Below is a small trained network, with its code and all its weights. Each question gives an input and a class and asks what happens when units are switched off, that is, made to give their printed mean instead of their output.

import numpy as np


def w(rows, s, z=0):
    codes = np.array(rows[::2]) - 128.0
    scale = np.full(codes.shape[1], s)
    scale[-1] = z or s
    return codes * scale


def norm(h):
    return h / np.sqrt((h * h).mean(-1, keepdims=True) + 1e-5)


def f(y):
    return y / 2 * (1 + np.tanh(0.7978845608 * (y + 0.044715 * y**3)))


def log_softmax(a):
    a = a - a.max(-1, keepdims=True)
    return a - np.log(np.exp(a).sum(-1, keepdims=True))


def net(x, mask):
    res = np.array(x, float).reshape(1, 6) / 4 @ E
    u = 0
    for l in range(3):
        y = f(norm(res) @ A[l][:, :-1].T + A[l][:, -1])
        res = res + np.where(mask[u : u + 8], y, B[l][:, -1]) @ B[l][:, :-1]
        u += 8
    return log_softmax(norm(res)[-1] @ U[:, :-1].T + U[:, -1])


A, B = {}, {}
E = w([
[178,82,99,186,86],'x0',
[79,10,65,66,180],'x1',
[117,200,115,210,188],'x2',
[188,127,169,194,233],'x3',
[24,97,254,137,116],'x4',
[176,94,137,201,99],'x5',
],0.0084)
A[0] = w([
[182,173,221,46,154,124],'L0N0',
[107,64,79,51,18,211],'L0N1',
[225,170,100,237,85,101],'L0N2',
[91,129,7,91,145,254],'L0N3',
[161,95,29,175,237,150],'L0N4',
[216,51,151,216,157,52],'L0N5',
[178,14,97,47,204,180],'L0N6',
[201,213,63,116,185,98],'L0N7',
],0.017,0.0049)
B[0] = w([
[102,223,145,147,182,172],'L0N0',
[106,71,95,87,33,245],'L0N1',
[159,154,92,173,67,215],'L0N2',
[49,133,55,124,202,230],'L0N3',
[155,52,100,238,151,225],'L0N4',
[234,107,193,117,185,190],'L0N5',
[98,57,74,5,136,251],'L0N6',
[121,216,53,127,154,202],'L0N7',
],0.026,0.013)
A[1] = w([
[205,163,134,95,71,66],'L1N0',
[138,112,141,98,20,196],'L1N1',
[136,75,216,126,30,68],'L1N2',
[71,172,156,117,28,3],'L1N3',
[175,171,181,209,67,95],'L1N4',
[109,137,104,123,182,242],'L1N5',
[155,170,162,136,70,60],'L1N6',
[4,109,223,150,168,192],'L1N7',
],0.025,0.0046)
B[1] = w([
[137,151,113,183,161,178],'L1N0',
[145,112,44,92,124,254],'L1N1',
[133,222,114,60,253,200],'L1N2',
[111,28,125,151,90,204],'L1N3',
[69,97,105,221,139,239],'L1N4',
[116,126,178,169,34,253],'L1N5',
[116,125,144,190,126,174],'L1N6',
[34,119,188,89,131,193],'L1N7',
],0.034,0.0094)
A[2] = w([
[184,132,101,138,71,55],'L2N0',
[177,129,129,133,67,19],'L2N1',
[141,249,160,97,126,20],'L2N2',
[133,206,144,84,167,85],'L2N3',
[86,244,139,63,101,170],'L2N4',
[233,46,230,116,128,60],'L2N5',
[247,174,127,76,140,61],'L2N6',
[152,100,165,76,113,2],'L2N7',
],0.02,0.0031)
B[2] = w([
[63,122,105,101,172,168],'L2N0',
[81,127,81,128,158,110],'L2N1',
[178,211,123,28,66,168],'L2N2',
[81,182,130,67,188,136],'L2N3',
[170,183,195,174,51,254],'L2N4',
[218,115,252,139,127,207],'L2N5',
[54,155,108,208,199,149],'L2N6',
[161,106,164,158,86,151],'L2N7',
],0.028,0.0039)
U = w([
[51,136,219,134,93,158],'0',
[96,48,62,21,90,156],'1',
[233,76,224,128,170,125],'2',
[168,144,154,98,115,3],'3',
[141,140,77,244,150,172],'4',
[147,254,157,119,68,100],'5',
[159,178,132,58,203,71],'6',
],0.018,0.013)

Each question gives the input, the list of numbers given to net, and the class t.
The units are the neurons (one row each of A and B). Each row of codes is followed by its name. A weight is (code - 128) times the scale printed after its matrix; where a second scale follows, it is the last column's (A, B and U).
mask holds one flag per neuron, layer by layer. A switched-off neuron (its flag False) gives its mean, the last column of its row in B, instead of its output. The means were averaged over made-up inputs and are rounded, as every weight is.
A unit's drop is (log p(t) with every unit on - log p(t) with that unit switched off) / (log p(t) with every unit on - log p(t) with every unit switched off).
The circuit of an input: a set's keep is (log p(t) with only the set's units on - log p(t) with every unit switched off) / (log p(t) with every unit on - log p(t) with every unit switched off). Starting from the 12 units with the biggest drops (on a tie, the unit counted first), units are removed one at a time, each time the one whose removal leaves the highest keep (on an exact tie, the one counted first), for as long as the keep stays at least 0.8.
units of the circuit, in order: the units of the circuit, biggest drop first
most important unit: the unit with the biggest drop
k most important neurons: the k neurons with the biggest drops, biggest first
k most important neurons of layer l: the k neurons of layer l with the biggest drops, biggest first
drop of u: that unit's drop, to one decimal
input [7,0,-8,3,6,-1], class 6: units of the circuit, in order	(L1N2 L0N3 L0N7)
input [-5,-6,7,0,3,-5], class 5: most important unit	L0N1
input [-2,-3,-5,7,-5,-5], class 5: 2 most important neurons	(L0N7 L0N0)
input [-4,-5,5,-7,4,4], class 0: 4 most important neurons of layer 0	(L0N6 L0N1 L0N2 L0N5)
input [-1,1,1,-2,5,-7], class 0: 2 most important neurons	(L0N2 L1N7)
input [4,6,6,2,-5,-7], class 4: 3 most important neurons	(L0N4 L0N1 L0N7)
input [7,6,-1,3,-3,2], class 2: 4 most important neurons	(L0N5 L2N5 L1N1 L0N4)
input [-6,-3,-4,6,-1,3], class 5: 2 most important neurons	(L0N0 L0N4)
input [8,-8,-4,-3,5,0], class 4: 2 most important neurons	(L0N6 L0N3)
input [-6,-2,4,-8,-1,-3], class 0: 2 most important neurons	(L0N3 L0N2)
input [-4,-3,6,0,3,1], class 0: 4 most important neurons of layer 0	(L0N1 L0N2 L0N5 L0N4)
input [-2,7,6,4,0,4], class 2: 3 most important neurons	(L0N5 L2N5 L1N4)
input [-7,-5,1,2,6,-6], class 0: 2 most important neurons	(L1N7 L0N7)
input [3,2,3,2,-1,1], class 2: units of the circuit, in order	(L0N5)
input [-5,2,4,-1,-4,-4], class 4: drop of L0N7	0.2
input [8,5,-1,5,6,0], class 2: drop of L1N3	0.0
input [-3,-8,7,4,6,-4], class 0: drop of L1N7	0.2
input [1,8,7,-1,5,-6], class 0: 2 most important neurons of layer 0	(L0N1 L0N2)
input [-6,-7,3,-1,5,2], class 0: drop of L0N2	0.1
input [-2,4,8,-5,-1,6], class 4: most important neuron	(L0N4)
